m =
[[-0.6 -1.3  1.4 -0.5 -1.9 -1.4  0.9]
 [-2.2  0.8  0.4  1.3  0.5 -0.1 -0.4]
 [-1.4  2.3  0.6 -1.6  0.9 -0.2  0.1]
 [-1.0 -1.4 -1.3  1.2  0.4 -1.6 -1.1]
 [ 0.0 -0.3 -1.1 -1.7 -0.7 -0.9  2.4]]
m[0][0]	-0.6
m[:, 1]	[-1.3, 0.8, 2.3, -1.4, -0.3]
m[3][3]	1.2
m[4][4]	-0.7
m[2]	[-1.4, 2.3, 0.6, -1.6, 0.9, -0.2, 0.1]
m[4][5]	-0.9
m[1][0]	-2.2
m[0][6]	0.9
m[2][4]	0.9
m[1][4]	0.5
m[1]	[-2.2, 0.8, 0.4, 1.3, 0.5, -0.1, -0.4]
m[0]	[-0.6, -1.3, 1.4, -0.5, -1.9, -1.4, 0.9]
m[:, 4]	[-1.9, 0.5, 0.9, 0.4, -0.7]
m[1][2]	0.4
m[2][3]	-1.6
m[0][1]	-1.3
m[3][2]	-1.3
m[2][6]	0.1
m[2][0]	-1.4
m[:, 6]	[0.9, -0.4, 0.1, -1.1, 2.4]
m[:, 5]	[-1.4, -0.1, -0.2, -1.6, -0.9]
m[3][5]	-1.6

M =
25 21 -11 0 8 -21 -14 -26 -7 -12 13
-6 -8 32 43 27 -3 -39 15 42 11 -2
10 2 6 -10 -14 -14 9 -14 -10 10 -12
25 -8 29 -24 -32 -48 14 -27 -19 28 -30
45 40 -22 -25 -22 -34 15 -56 -29 -5 -2
M[0, 0] => 25
M[2, 2] => 6
M[4, 4] => -22
M[4, 9] => -5
M[1, 0] => -6
M[0] => [25, 21, -11, 0, 8, -21, -14, -26, -7, -12, 13]
M[3, 3] => -24
M[2, 10] => -12
M[0, 10] => 13
M[2, 5] => -14
M[4] => [45, 40, -22, -25, -22, -34, 15, -56, -29, -5, -2]
M[0, 3] => 0
M[1, 10] => -2
M[1, 5] => -3
M[:, 4] => [8, 27, -14, -32, -22]
M[4, 2] => -22
M[2, 9] => 10
M[4, 0] => 45
M[1, 9] => 11
M[3, 8] => -19
M[1, 3] => 43

arr = [ 26  30 -28  30 -25  11 -35 -31]
arr[-8]	26
arr[-7]	30
arr[6]	-35

W =
22 -19 2 -29 -34 18 31 -14 34
-1 -6 -37 12 51 -7 -43 39 -51
20 -17 4 -27 -38 18 34 -15 37
1 45 24 36 -3 17 14 3 -4
-52 1 16 5 4 -46 -13 -30 6
-12 53 23 43 11 1 -3 5 -15
-29 19 -1 27 37 -30 -38 17 -35
-46 -1 15 3 3 -43 -14 -30 7
Rows and columns are counted from 0.
(0, 0) => 22
(3, 7) => 3
(4, 5) => -46
(3, 1) => 45
(6, 3) => 27
(7, 5) => -43
(6, 7) => 17
(6, 6) => -38
(0, 5) => 18
(0, 7) => -14
(1, 1) => -6
(0, 6) => 31
(5, 3) => 43
(3, 2) => 24
(3, 0) => 1
(2, 3) => -27
(2, 2) => 4
(7, 6) => -14
(6, 1) => 19
(4, 8) => 6
(1, 4) => 51
(0, 2) => 2
(4, 4) => 4
(2, 8) => 37
(1, 0) => -1
(1, 8) => -51

x =
[[-0.590  0.292  0.888  1.312 -0.538  0.971  0.466  0.305  1.594]
 [ 0.067  1.471  0.097  1.416 -0.620  0.952  0.496 -0.560  1.535]
 [ 0.298  0.191  0.551  1.524  1.310 -0.384 -1.756  0.112  1.289]
 [-0.598 -0.680  1.783  1.416  0.564  0.237 -0.825  0.955  1.648]
 [ 0.758  1.328 -0.267 -0.160 -1.032 -0.132  0.800 -1.221 -0.249]
 [ 0.390 -0.279  1.647  1.423  1.104 -1.025 -1.937  0.209  1.314]
 [ 1.564  1.138 -0.204  0.709  1.174 -1.487 -1.800 -1.260  0.197]
 [ 0.008  0.155  0.423  1.614  1.227  0.076 -1.467  0.316  1.461]
 [ 0.681  0.321 -0.007 -0.452 -0.444 -0.754  0.269 -0.774 -0.473]
 [ 0.329 -0.187  0.679 -0.312 -0.508 -0.699  0.241 -0.327 -0.215]
 [ 0.891 -0.090  1.169  0.441  0.392 -1.596 -1.157 -0.535  0.339]
 [ 0.775 -0.273  1.520  0.304  0.129 -1.563 -0.901 -0.414  0.342]]
Indices start at 0.
(0, 0) => -0.590
(8, 1) => 0.321
(1, 4) => -0.620
(3, 2) => 1.783
(3, 0) => -0.598
(2, 1) => 0.191
(5, 0) => 0.390
(5, 3) => 1.423
(4, 1) => 1.328
(5, 7) => 0.209
(0, 2) => 0.888
(10, 4) => 0.392
(11, 8) => 0.342
(11, 2) => 1.520
(6, 7) => -1.260
(7, 6) => -1.467
(3, 3) => 1.416
(6, 8) => 0.197
(6, 3) => 0.709
(3, 8) => 1.648
(9, 3) => -0.312
(11, 1) => -0.273
(8, 8) => -0.473
(9, 5) => -0.699
(11, 3) => 0.304
(0, 8) => 1.594
(10, 5) => -1.596
(8, 7) => -0.774
(9, 6) => 0.241
(10, 7) => -0.535
(6, 1) => 1.138
(9, 7) => -0.327
(10, 0) => 0.891
(7, 4) => 1.227
